In the rows, zero is written as 128.
[148 135 157 114 111 159 138 145 146 119 135 146 154 127 154 167 110 114
 137 141 166 127 121 151 131 139 136 170 113 128 122 135 116 130 122 155
 135 137 127 119 134 117 121 139 112 182 120  75 111 118 120] -> 3
[ 58  98 169  93 113 127 110 172 153 126 116 112 112 108 138 136 133  79
 102 106 138 150 152 128  99 145  73 139 151 118 152 152 124 136 158 149
 135  88 127 154 157 159 161 165 130 116 121 144 129 141 101] -> 2
[140 134 114 126 122 145 118 120 108 118 111  95 139 177 140 106 120 165
 120 124 111 147 117  93 141 156 144 157 164 111 155 154 126 173 140 123
 156 135 156 159 141 123 118 139  95 173 117 135 150 101  69] -> 3
[116 143 164  93 107 104 127 201 116 133 161 131 122  74 175 128 113 101
  80 118 128 136 133 126 114 126 119 148 161 119 160 158 141 134 148 111
 146  76 125 137 152 116 150 161 123 124 115  99 153 138 120] -> 1
[102 112 134  96 118 117 112 227 116 166 132 118 135 124 130 140 123 203
 110 121 147 120 161 104 149 169 150 146 105 129 123 130 166 130 120 138
 146 236 119 161 103 120 196  94 122 189 144 124 152 116  88] -> 4
[150 119 121 124 132 106 108  99 165  95 112 166 126  84  98 100 150 130
 142 134 153 121 126 112 119 141 119  75 149 104 118 128 131 144 125 118
 151 118 150 125  83 140 125 100 181  90 139 111 149 143 120] -> 0
[151 141 117  85 133 110 131 135 142 121 131 177  95  60 130  95 151 152
 135 146 150 106 128 124 167 168 111  69 126 142 108 119 129 153  91 118
 145 121 143 121  99 148 150 124 175 121 154  97 140 143 147] -> 8
[138 124 129  91 141 121 137 101 148 138 112 173 102  30 155 109 152 101
 186 112 172 120 137 120 142 154 113  53 144 108 108 135 145 140  93 109
 162  92 148 107  87 153 114  85 187  96 146  96 144 135 161] -> 6
[125 173 143 141 120 151 158  73 114  57 109 129 125 103 155 180 116 147
  98 145  64 101 100 162 129 127 174 123 135 158  89 171 120 131 107 120
 103 116 132 147 101 130  82 185 125 177 145 120 100 129 107] -> 6
[190 188 138 162 102 135 145 107 159  89 138 119 106 174 125 101 142 171
  94 147 107 125  99 100 146 144 143 119 100 124  80 110  92 162 124 141
 114 128 155 127 144 147  84 171 120  80 148 139 126  79 100] -> 0
[150 172 118 148 127 142 173  87  97  83  88 144 134 120 137 163 122 144
 111 131  60 101  82 158 123 105 156 119 163 165 137 158 129 135 122 135
 106 116 108 135  93  83  91 170 101 158 117 113 128 146 117] -> 3
[107  84 140  85 122 104 102 211 136 131 120 129 137 145 157 136 116 169
  92 119 147 115 146 112 119 180 158 136 124 111 105 138 163 129 142 142
 144 202 125 169 100 133 175  78 120 202 166 107 161 127  91] -> 1
[ 44  90 160  85  95 125 116 174 137 137 124 143 121  94 120 139 123 102
 110  94 140 152 142 127  93 140 109 177 180 137 150 159 140 155 142 143
 142  89 118 153 202 164 167 163 126 133 110 129 143 114 117] -> 4
[140 106 125 104 130 119 125  91 167 124 118 177 112  68 129 106 152 141
 141 109 123 125 130 124 143 169 149  81 107 133 109 130 126 156 118 114
 152  74 148 108 137 148 119 117 166 139 125 130 132 107 157] -> 0
[150 139 157 131  95 158 133 105 156 100 141 144 157 124 184 149 150 113
  94 156 145 123 143 158 161 152 109 150 115  99 140 150 120 132 102 169
 133 133 139 147 119 132 118 156 117 185 137 108 105 112 100] -> 2
[181 197 146 117 104 161 138 138 157  89 144 114  98 160 171 119 131 153
  98 130  94 109  87  80 155 160 127 110  73 128  91 112  72 155 123 126
  95 138 147 111 118 168  97 163 102  84 136 142 132 109 118] -> 7
[ 56  92 155 101 114 113 111 177 154 171 130 126 137  68 137 143 134  98
 121  87 136 147 151 126 100 144 112 151 145 131 170 169 141 108 139 120
 143  52 117 135 164 122 165 145 130 143 112 137 133 122 116] -> 0
[169 146 156 128 111 178 165 138 152  97 129 162 153 116 172 165 117 118
 135 136 152 115 105 157 135 144 126 163 125 118 125 133 119 162 122 162
 134 121 150 111 146 107  90 135 125 173 129  80 119 107 123] -> 3
[125 125 166 132 106 160 121 136 157  86 136 170 138 145 142 150 129 125
 103 136 112 138 128 155 130 147 107 175 109 126 136 142 118 144 116 126
 145 155 117 120 134 129 120 146 121 167 122 140 119  81 111] -> 8
[136 120 134  95 126 162 120  98  95 108 133  79 125 162 135 104 140 135
 134 143  73 152 107 104 133 150 143 140 137 120 143 152 124 165 131 149
 137 127 130 149 132 134 145 126 100 185 122 123 141  86  84] -> 3
[156 167 147 128  78 150 126 105 160 121 130 154 169 138 181 152 133 125
 101 131 129 122 129 149 150 140 136 166 103 136 143 161 132 138 114 138
 150 138 147 132 113 102  96 163 108 195 144 107 128  78 119] -> 4
[155 122 167 119 103 161 139 129 175 102 123 162 156 120 156 159 135  99
 129 152 124 136 112 163 147 136 129 163 113 112 112 134 119 143 126 167
 154 182 132 118 140 134 113 126 127 189 157 110 112 101 122] -> 8
[142 149 164 140  98 184 134  89 155 104 129 157 169 120 190 161 138  86
 117 136 150 131 137 151 139 145 113 163 113 110 120 155 135 138 110 148
 139 113 128 122 103 133 102 149 123 158 145  87 111  95 101] -> 6
[ 78  81 170  74 113 121 115 190 117 144 133 119 117  82 144 162 116  84
  98 112 122 156 162 124  75 139 123 161 144 129 143 158 137 144 146 133
 149  78 128 135 153 141 145 148 119 170  82 117 127 133 111] -> 2
[131 127 134 118 109 149 114  86 126  96  97 110 133 167 142 131  93 149
 120 123  89 143 113  91 117 185 146 148 162  98 155 164 108 172 139 131
 158 140 164 154 132 131 107 124 116 186 134 127 150  94  81] -> 3
[119  93 133  76 150 105 108 129 159 113 111 152 117  65  99 119 150 120
 169 105 141 121 141 114  99 165 136  77 140 132 115 137 134 123 118  93
 150 108 167 112  99 154 103  81 180 121  99 134 143 140 129] -> 2
[168 145 153 108 104 151 144 123 151 115 146 155 185 122 179 155 140 119
  91 144 163 124 151 147 156 138 125 154  99 125 133 142 121 129 118 144
 131 123 142 125 157 120 117 147 118 172 128 101 126 114 135] -> 1
[194 173 130 135 121 143 125 126 158  95 130 109 112 186 162  97 138 178
 104 137  79 120  91  75 142 169 127 105  80 139  94 102  71 149 135 123
 109 168 141  97 110 137 106 169  93  77 121 144 141 125 122] -> 3
[154 117 105 104 127 113 125  82 175 120  98 168 142  55 132 115 161 115
 149 108 161 119 132 113 131 158 134  73 168 131 130 153 125 146 126 130
 154  92 157 129 123 139 102 117 187 126 134 114 151 141 148] -> 0
[148 152 146 116 111 127  98 136 186  98 108 102 116 180 140 134 133 143
 114 115  91 107 107  81 111 161 139  97  97 133  92 117  87 128 123 110
 124 161 136 121  97 153  94 126 126  91 130 141 149 115 104] -> 9
[168 141 152 121 105 150 130 145 154  93 148 155 147 127 163 140 131 127
 102 164 131 130 127 144 142 139 117 170 112 121 128 137 120 164 123 144
 149 180 131 135 127 119 100 145 127 164 123 110 128 103 115] -> 8
[133 140 181 105 102 159 138 122 163  95 143 157 164 123 158 165 128 115
  94 138 134 122 119 155 144 132 137 160  84 133 107 137 116 127 128 151
 127 136 128 119 164 132 124 171 110 180 140 101 101  89 111] -> 1
[128  94 140 120 122 148 109 157 182 102 123 136 157 136 139 169 135 103
 137 135 175 124 143 151 100 121 118 150 117 101  99 121 121 128 135 140
 135 175 153 122 125 146  96 123 150 142 121 132 109 121 105] -> 2
[141 108 146 125 133 117 140  86 167 130 106 155 108  73 110 105 153 116
 157 146 144 118 138 147 146 157 141  62 143 111 104 124 137 145 114 141
 137  97 148 133 130 144 119  87 167 140 151 111 115 144 162] -> 2
[154 180 146 133 111 158 102 110 176  93  87 123 123 187 113 150 132 122
 108 128 103 109  92  90 108 157 121  99  98 150  89 145  77 143 140 123
  96 165 156 120  74 161  79 132 120 112 168 131 122 139 108] -> 8
[131 111 155 114 104 139 122 150 170 109 157 143 161 135 161 153 119 117
 117 132 149 133 132 152 139 138 136 156 119 107 131 139 139 133 132 142
 143 122 148 128 162 121 112 103 125 174 140 105 130  79 132] -> 1
[151 141 134 110 140 132 132  80 167  93 112 188 122  71 117 107 155 124
 129 136 152  99 119 114 146 178 114  69 146 107 117 135 105 120 100 128
 142 133 152 118  96 135 129 106 185 136 128 116 134 144 143] -> 5
[164 132 114 136 111 159 138 121 157 118 153 138 161 119 161 148 153 122
 120 133 157 135 127 154 158 119 137 166 116 124 108 135 125 133 120 175
 143 118 151 120 172 136  97 162 138 153 136 111 112  90 120] -> 0
[ 78 119 147  78  94 133 120 169 114 149 144 132 125  92 140 137  96 115
 103 120 156 163 150 117 120 167  94 190 161 123 143 170 126 149 138 154
 161  94 137 147 154 166 188 172 128 161 102  87 134 123 104] -> 4
[ 77  82 128 104 141 150 109 208 128 127 115 138 141 148 110 132 131 167
 143 120 164 146 153 113 112 169 164 150 154 115 105 130 148 138 122 142
 142 203 124 137 125 140 167  42 134 211 126 129 139 126 126] -> 7
[156 151 133 124 109 162 140  87 154  74 122 164 181 133 167 173 129 100
  91 153 140 132 121 150 149 144 120 166 117 126 133 146 115 151 129 175
 135 130 152 128 128 105  90 158 121 191 139  81 129 122 120] -> 5
[ 48 123 167  91  93 135 111 172 156 154 109 146 133  91 126 154 108 110
 126  93 140 147 135 122  97 151  98 164 140 134 141 184 126 146 143 140
 141  99 133 141 175 147 162 162 131 155 111 113 124 112 107] -> 4
[115 166 145  99 117 139 170  98 108  92 139 163  98  85 142 135 118 123
 109 159  56 121  99 158 129 131 158 135 128 163 113 152 120 123  97 162
 116  78 123 120 165 131  95 170 130 159 102  92 110  97 140] -> 5
[117  91 167 112 115 122 101 203 153 128 111 137 152 139 159 151 114 164
  82 128 155 102 144 119 121 162 162 119 130 104 111 142 159 139 150 116
 125 227 107 159  70 108 170  86 117 205 169 119 144 133  99] -> 1
[146 164 134 122 140 114 176  81 104  78  93 156 125 105 139 165 121 144
 104 140  55  96  97 168 112 118 174 120 123 160 108 150 131 114 110 127
 112 123 147 140 112  94  65 165 131 173 133 133 125 130 139] -> 5
[ 87  74 166 101 100 117 105 152 153 141 124 135 123  87 137 141 135  88
  95 104 133 152 146 127  95 161 120 148 170 126 149 164 142 153 141 144
 139  63  96 170 174 154 165 141 133 135 110 123 147 127 119] -> 0
[105 102 153 131 135 123 102 208 142 155 112 124 158 144 125 142 113 158
 104 119 164 128 154 116 125 169 136 126 136 116 125 130 152 135 132 129
 145 196  91 142  74  90 176  72 112 179 143  94 150 156 115] -> 9
[166 171 141 156  91 166 128 125 150  81 142 170 126 136 172 130 147 123
 100 148 135 124 127 133 159 118 116 154 119 112 135 142 121 158 110 168
 139 139 126 124 124 121 101 146 118 153 126 106 132 102 128] -> 7
[165 139 142 111 120 154 139 140 132 103 144 146 145 117 165 152 126 131
 108 150 122 138 132 150 158 146 131 175  90 127 124 143 124 162 130 152
 164 154 167 120 131 118 104 139 127 211 144 106 122 109 126] -> 8
[142 144 110 106 120 159 106 114  97  96 123 135 138 158 131 120 116 130
 113 120 118 144 133  92 123 126 127 143 138 124 143 140 116 157 153 141
 151 139 153 134 138 173 138 143 139 160 117 140 141 119  99] -> 7
[180 185 126 148 125 166 140 129 149  75 131 115  97 177 163 112 140 163
 110 134  85 110  95  84 141 137 118 119  81 133  89 100  70 137 134 128
 105 164 151  94 113 160  98 172 115  82 144 161 130 117 110] -> 7
[116 105 129  95 109 146 114 102 137 113 110 124 135 151 128 114 104 124
 145 115 129 139 109 110 114 156 116 155 166 127 160 156 113 162 149 127
 141  91 143 150 160 166 136 152 117 161 117 140 145 103  85] -> 3
[134  88 110 119 129 110  99 216 136 139 133 125 150 156 131 119 123 200
  87 132 150 125 157  96 104 188 147 149 115 108 105 110 152 137 138 137
 156 213 134 149  88 118 182  82 145 182 149 137 163 120  86] -> 0
[152  96  96 109 159 118 128 124 148 117 133 159 133  75  86 106 151 163
 154 149 167 117 139 119 114 126 125  69 149 138  96 103 121 126 100 120
 144 140 151 108 136 145 123 101 193  92 109 128 128 139 150] -> 0
[108 128 169 103  88 146 127 119 175 136 120 160 147 115 168 152 137  92
 150 118 158 127 132 143 129 164 125 164 129 124 138 150 131 136  85 148
 144  72 125 130 141 149  95 121 122 158 113  73 129  91 116] -> 9
[147 158 123 126 124 126 146 102 154 120  94 185 138  73 108 116 149 167
 172 121 149 114 113 126 149 151 136  95 138 126 111 148 146 174 101 101
 140 131 167 109  83 113  97 100 162 137 133 105 147 115 135] -> 4
[117 102 144  92 119  90  95 207 141 143 118 114 166 136 170 136 110 180
  90 115 147 121 150 108 130 189 164 123 142 117 128 137 154 138 128 113
 150 205 113 168  77 105 171 106 117 193 147 113 164 150 113] -> 9
[139  99 128 102 113  96  93  91 189 134 109 180 145  80 108  85 153 130
 144 130 170 118 140 120 124 172 134  85 142 114 115 135 144 128 111 110
 155  95 130 141 103 156 153 112 176 115 132 112 144 123 115] -> 0
[164 197 125 169 125 172 144 124 131  79 142 105  97 190 175 123 150 157
  82 118  75 125  97  92 151 148 108 116  85 129  75 113  74 136 127 151
 117 164 133 105 128 151 111 176 103  99 156 155 121 100 102] -> 6
[ 64 131 159  90 107 119 131 176 154 142 128 119 127  82 152 131 120 101
 112 111 147 152 151 130 128 155  88 142 157 146 171 166 121 128 150 130
 142  48 141 141 167 139 144 182 118 139 104 122 121 139 105] -> 2
[121 136 150 116  98 146 120  64 126  80  95 125 129 156 146 125 120 119
 124 129  87 130 105 120 119 165 147 141 169 100 140 173 125 182 117 146
 144  90 139 179 130 163 106 122 126 189 146  95 146  97  68] -> 9
[142  97 181 122  99 146 127 128 207  98 114 153 158 106 170 167 117  84
 125 146 158 110 126 155 105 150 108 137 127  95 119 156 113 126 135 157
 124 168 117 134  89 120  96 121 123 169 133 100 116 127 108] -> 2
[148 119 157 103 106 152 131 105 163 106 140 160 164 119 168 141 132  87
 118 141 176 147 135 144 154 160 123 169 139 112 127 149 132 145 127 158
 146 114 144 128 133 134 108 149 126 167 119  83 127  95 124] -> 5
[ 42 102 178  63 100 127 112 170 162 136 116 122 132  75 141 147 118  66
 130 110 136 162 152 145  94 139 122 138 164 132 151 193 132 136 151 116
 130  43 128 133 153 144 134 154 120 161  87 116 115 127 119] -> 2
[153 126 126  99 100 155 135  84 121 116 107 112 144 147 170 118 115 129
 126 138  96 142 104 113 130 167 143 153 174 115 147 172 114 168 133 161
 149 118 148 157 148 145 122 151 110 202 126 118 144 103  96] -> 3
[137 148 119  88 104 144 107  88 122 111  99 105 149 153 143 114 124 129
 133 127 104 133 114  92 128 171 150 140 158 120 170 184 125 151 133 153
 157 126 162 172 116 132 111 113 115 207 130 105 159 106  71] -> 3
[119 120 186 110  90 150 128 152 174 108 145 160 145 102 178 156 127 119
 100 148 122 125 128 151 135 138 137 150 111  91 129 164 135 157 120 150
 135 146 126 135 150 109 101 108 118 187 105 102 115  78 134] -> 1
[ 86  99 133  98 123 127  69 196 179 125  94 108 151 147 123 138 123 158
 135 108 150 120 129 113 118 175 146 125 136 109 121 158 137 110 142 115
 138 235 119 141  56 110 181  94 130 183 149 150 154 140  95] -> 3
[138 153 136 124 103 157 122  82 111  67 110 122 149 167 181 127 119 144
  78 116  69 160 124  93 144 172 140 135 151 115 138 160 121 192 151 120
 157 130 145 152 123 154 116 165 106 163 137 143 149  91  71] -> 6
[137 130 162 106 105 166 120 128 154  95 121 158 165 130 132 181 117 105
 105 155 134 130 139 163 127 139 144 166 121 144 136 151 127 133 107 124
 150 145 147 131 122 132  92 118 125 195 138 107 116 114 117] -> 8
[144 149 169 135  91 159 127 128 152  77 128 174 167 139 206 172 122 117
  89 107 118 126 117 135 135 152 137 165 109 108 153 141 120 152 139 130
 140 148 124 122 104 106 120 157 106 208 149 123 130 102 120] -> 7
[108 132 167  83 126 129 175 131 111  92 134 140 117  70 147 151 111 146
  93 142  27  94  94 159 101 118 165 130 118 154 114 154 128 106 111 132
 103 114 113 131 166 123 105 157 116 153 109 132 119 105 120] -> 1
[114 168 144 120 118 154 167  84  99  76 103 140 124 102 186 160 126 150
  97 126  24 110  94 145 111 140 175 120 146 165  93 177 135 138 104 142
 112 120 127 144 124 135  62 179 116 161 122 120 108 100 106] -> 6
[136 181 117 120 113 141 125  88 112  98  98 123 119 159 116  86 151 143
 122 132  83 154 123  92 155 153 135 142 149 117 163 176 119 187 137 124
 162 133 162 159 128 139  90 120 121 176 121 145 155  92  79] -> 8
[104 114 131  90 100 151 101 124 124  95 114 128 143 151 147 123 114 124
  93 108  83 141 131  91 104 164 146 149 176 115 170 162 125 149 142 118
 157 128 131 155 132 155 141 120 122 187 106 165 160  95  91] -> 7
[ 85  69 157  78 128 110  90 220 145 155 127 110 156 145 143 151 118 174
  90 109 151 121 160 106 115 194 176 138 117 121 112 125 164 113 139 105
 135 219 118 158  96 126 187  74 119 200 161 141 152 117 107] -> 1
[ 37  87 152  63 122 118  85 212 134 194 135 118 124  85 130 136 121  92
 145  92 152 151 161 112  82 143 100 156 143 119 153 151 141 117 120 128
 164  89 113 130 160 154 175 112 148 135  72 115 137 127 125] -> 9
[119  98 137 108 116 112  92 241 150 136 131 119 158 162 133 134 116 202
  79 145 137 120 166 108 127 160 151 111  99 126 111 116 154 132 141 124
 130 252 107 143  79 101 179  94 107 190 128 146 139 124  87] -> 2
[139 118 116 141 152 115  98  95 140 114 123 148 113 117  66  83 171 143
 153 146 166 132 152 117 124 139  96  74 149 130 119 120 121 125  94 104
 144 107 139 133 127 153 144 115 171  95 109 134 128 144 111] -> 2
[153 130 136 102 137 124 164 102 113  91 130 150 131  93 149 163 121 135
 101 149  59  95  96 157 118 125 175 121 122 167 102 134 125 102 104 146
 105 111 134 135 155 127  91 158 124 160 127 109 118 136 134] -> 5
[145 127 151 135 114 190 145 101 164 105 118 150 150 135 146 154 128  85
 165 143 167 123 118 160 124 132 108 173 133  96 125 153 113 129 115 187
 136 124 144 121 147 131  92 112 134 162 126  76 109 103 110] -> 3
[172 190 127 129  94 129 117 120 185 101 102 111 141 185 174 111 115 145
 107 135 102 107  90  84 122 177 127 106 122 113 122 134  71 119 137 122
 123 148 154 121  93 124 108 157 104 109 155 120 147 132  93] -> 3
[148 167 128 121 104 130 122 106 198 101 108 111 123 174 135  94 139 151
 117 146  83 127 123  92 131 175 136  95  95 120  99 120  81 134 134 104
 117 147 140 113 108 151  80 137 120  81  95 163 131  93 103] -> 2
[117 100 142 116 119 109  87 210 159 157 114 116 136 149 163 135 133 183
 116 123 156 105 144 126 137 179 168 125 109 121  91 125 159 142 112 114
 138 200 109 163  84 121 175 101 128 204 172 119 147 132 108] -> 9
[113 137 138 129  85 142 118 134 174 122 130 165 163 124 160 156 119 141
 108 123 144 134 128 147 141 150 129 172 139 134 144 146 130 148 121 141
 166 168 141 136 149 111 104 150 127 184 125 124 129  81 133] -> 4
[168 190 125 122 132 144 120 128 152  93 118 113 146 169 140 118 134 168
  69 125 107 104 112  76 127 148 118 105  98 128 108 140  80 122 141  97
 121 178 168 118  96 126  81 155 117  96 117 157 139 125  95] -> 1
[135 129 171 102  87 184 120 103 158  77 115 177 140 121 181 158 140  89
 120 129 146 121 113 146 123 154 144 161 130 117 109 161 128 178 119 166
 117 128 125 146 121 171 101 139 130 194 142  92 120 104 122] -> 7
[170 102 122 109 155 126 111  87 121 119 104 171 121  87  88 118 141 112
 175 137 159 112 136 121  98 128 109  80 144 139 130 120 119 110 105 120
 153 117 137 112 101 148 150 102 177 118 113 103 141 178 144] -> 3
[155 113 100 121 140 129 113  89 157 118 108 166 134  82 159 107 158 120
 169 132 166 118 143 124 130 165 134  71 162 108  92 133 147 139  97 117
 162 130 149 124  87 149 112  78 192 124 155  98 147 137 147] -> 6
[170 165 133 156 109 147 130  97 185 104 120 113 115 189 156 101 168 152
 113 142  95 104 109 102 134 159 104 111  71 124  90 115  77 135 118 130
  89 136 136 120 120 157  94 171 107  90 134 167 118  98  90] -> 2
[116 159 159  97 126 156 165 110 121  91 105 142 122  97 120 162 125 128
 114 146  53 112 103 169 119 127 153 140 108 175 105 171 124 136 115 134
 110 110 135 128 124 123  83 159 124 182 122 123 101 110 123] -> 8
